Here is a tiny trained network, its code and every weight. The questions are about switching its units off for an input and a target symbol, where a switched-off unit gives its printed mean instead of its output.

import numpy as np


def w(rows, s, z=0):
    codes = np.array(rows[::2]) - 128.0
    scale = np.full(codes.shape[1], s)
    scale[-1] = z or s
    return codes * scale


def f(y):
    return y / 2 * (1 + np.tanh(0.7978845608 * (y + 0.044715 * y**3)))


def softmax(a):
    e = np.exp(a - a.max(-1, keepdims=True))
    return e / e.sum(-1, keepdims=True)


def log_softmax(a):
    a = a - a.max(-1, keepdims=True)
    return a - np.log(np.exp(a).sum(-1, keepdims=True))


def net(x, mask):
    ids = ['Φβζξπσ'.index(c) for c in x.split()]
    T = len(ids)
    res = E[ids] + P[:T]
    r = res
    for j in range(3):
        rows = slice(2 * j, 2 * j + 2)
        q, k, v = (r @ M[0][rows].T for M in (Q, K, V))
        z = softmax(np.where(np.tri(T) > 0, q @ k.T / 2**0.5, -1e9)) @ v
        o = O[0][rows]
        res = res + np.where(mask[j], z, o[:, -1]) @ o[:, :-1]
    y = f(res @ A[0][:, :-1].T + A[0][:, -1])
    res = res + np.where(mask[3:15], y, B[0][:, -1]) @ B[0][:, :-1]
    return log_softmax(res[-1] @ U[:, :-1].T + U[:, -1])


Q, K, V, O, A, B = {}, {}, {}, {}, {}, {}
E = w([
[78,178,38,32,190],'Φ',
[185,84,51,53,85],'β',
[254,41,128,126,119],'ζ',
[148,203,58,26,129],'ξ',
[30,94,95,99,124],'π',
[141,143,106,162,51],'σ',
],0.016)
P = w([
[55,99,52,255,110],'0',
[120,150,113,163,107],'1',
[145,153,151,104,98],'2',
[179,133,196,66,95],'3',
[182,159,222,40,86],'4',
[219,90,242,5,78],'5',
],0.0067)
Q[0] = w([
[148,207,114,251,234],'H0',
[74,56,164,229,110],'H0',
[207,133,58,52,46],'H1',
[133,128,142,238,189],'H1',
[119,230,186,186,180],'H2',
[113,124,35,151,72],'H2',
],0.017)
K[0] = w([
[126,152,72,250,110],'H0',
[218,133,63,149,109],'H0',
[90,104,212,111,100],'H1',
[115,118,58,186,186],'H1',
[71,81,89,152,195],'H2',
[159,153,197,121,159],'H2',
],0.021)
V[0] = w([
[163,206,111,94,158],'H0',
[152,124,113,132,4],'H0',
[54,85,130,77,196],'H1',
[206,148,69,129,226],'H1',
[76,76,98,60,49],'H2',
[130,25,129,123,170],'H2',
],0.017)
O[0] = w([
[118,207,115,52,162,154],'H0',
[185,103,69,82,50,178],'H0',
[188,185,129,147,201,115],'H1',
[127,157,136,1,126,125],'H1',
[184,58,55,141,174,255],'H2',
[118,65,189,135,197,153],'H2',
],0.011,0.012)
A[0] = w([
[207,114,137,107,106,201],'N0',
[160,193,112,96,118,254],'N1',
[142,125,144,90,213,27],'N2',
[134,150,102,204,142,124],'N3',
[120,73,138,120,157,66],'N4',
[72,71,131,146,100,104],'N5',
[59,106,100,112,127,4],'N6',
[160,79,145,84,108,58],'N7',
[128,148,223,94,108,17],'N8',
[116,191,118,190,53,79],'N9',
[72,91,182,77,105,171],'N10',
[4,163,96,150,92,109],'N11',
],0.011,0.0024)
B[0] = w([
[21,125,170,89,149,252],'N0',
[254,95,199,223,174,199],'N1',
[68,165,55,160,49,180],'N2',
[109,143,205,180,111,178],'N3',
[96,171,154,89,132,186],'N4',
[145,204,135,24,108,168],'N5',
[126,100,117,33,124,142],'N6',
[90,195,99,111,134,239],'N7',
[195,144,82,165,133,135],'N8',
[89,39,137,137,223,144],'N9',
[125,133,252,171,181,167],'N10',
[217,249,41,134,43,146],'N11',
],0.0088,0.016)
U = w([
[76,228,131,111,123,58],'Φ',
[115,102,123,54,149,115],'β',
[95,176,219,75,71,127],'ζ',
[182,148,168,77,101,85],'ξ',
[108,104,174,134,117,253],'π',
[117,163,165,107,2,180],'σ',
],0.0075,0.0035)

Each question gives the input, a string of symbols that net reads in full, and the target symbol t.
The units are the heads (2 rows each of Q, K, V and O) and the neurons (one row each of A and B). Each row of codes is followed by its name. A weight is (code - 128) times the scale printed after its matrix; where a second scale follows, it is the last column's (O, A, B and U).
mask holds one flag per unit, heads first, then neurons. A switched-off unit (its flag False) gives its mean, the last column of its rows in O or B, instead of its output. The means were averaged over made-up inputs and are rounded, as every weight is.
A unit's drop is (log p(t) with every unit on - log p(t) with that unit switched off) / (log p(t) with every unit on - log p(t) with every unit switched off).
The circuit of an input: a set's keep is (log p(t) with only the set's units on - log p(t) with every unit switched off) / (log p(t) with every unit on - log p(t) with every unit switched off). Starting from the 12 units with the biggest drops (on a tie, the unit counted first), units are removed one at a time, each time the one whose removal leaves the highest keep (on an exact tie, the one counted first), for as long as the keep stays at least 0.8.
circuit, biggest first: the units of the circuit, biggest drop first
k most important neurons: the k neurons with the biggest drops, biggest first
which heads matter: for each layer, one digit per head in row order, 1 if its drop is at least 0.15 and else 0, layers parted by /
input ξ β ζ Φ Φ π, target Φ: circuit, biggest first => [H0 H1]
input Φ Φ β π σ, target π: which heads matter => 010
input β σ β, target σ: which heads matter => 111
input β β ζ, target ζ: which heads matter => 011
input σ β ζ β, target ζ: circuit, biggest first => [H2 H1 N10]
input β Φ π π Φ, target π: circuit, biggest first => [H1 N7 H0]
input ξ β ζ σ ζ, target σ: circuit, biggest first => [H2 H1]
input π β π ξ, target π: which heads matter => 110
input σ σ σ, target σ: which heads matter => 011
input ζ β β σ π, target σ: circuit, biggest first => [H1 H2 N11]
input Φ ζ π, target ζ: circuit, biggest first => [H2 N10]
input β β β ζ ξ, target ξ: which heads matter => 100
input β β π ζ β ζ, target β: which heads matter => 101
input π Φ Φ Φ ζ Φ, target ζ: circuit, biggest first => [H2]
input ξ σ β β σ β, target σ: circuit, biggest first => [H1 H2]
input β σ π π, target π: 2 most important neurons => [N9 N7]
input π σ Φ, target σ: circuit, biggest first => [H1 N11 H2]
input β ζ β π π β, target π: 2 most important neurons => [N3 N5]
input β β Φ Φ β, target Φ: circuit, biggest first => [H0]
input π Φ ζ, target Φ: circuit, biggest first => [H0 N2]
input β π β, target π: most important neuron => [N3]
input β β β ξ π, target ξ: 3 most important neurons => [N1 N0 N7]
input ξ π π π ζ, target π: circuit, biggest first => [H1 H0]
input σ Φ ζ Φ π Φ, target π: 2 most important neurons => [N7 N5]
input β ζ π ξ ζ β, target ζ: 2 most important neurons => [N10 N0]
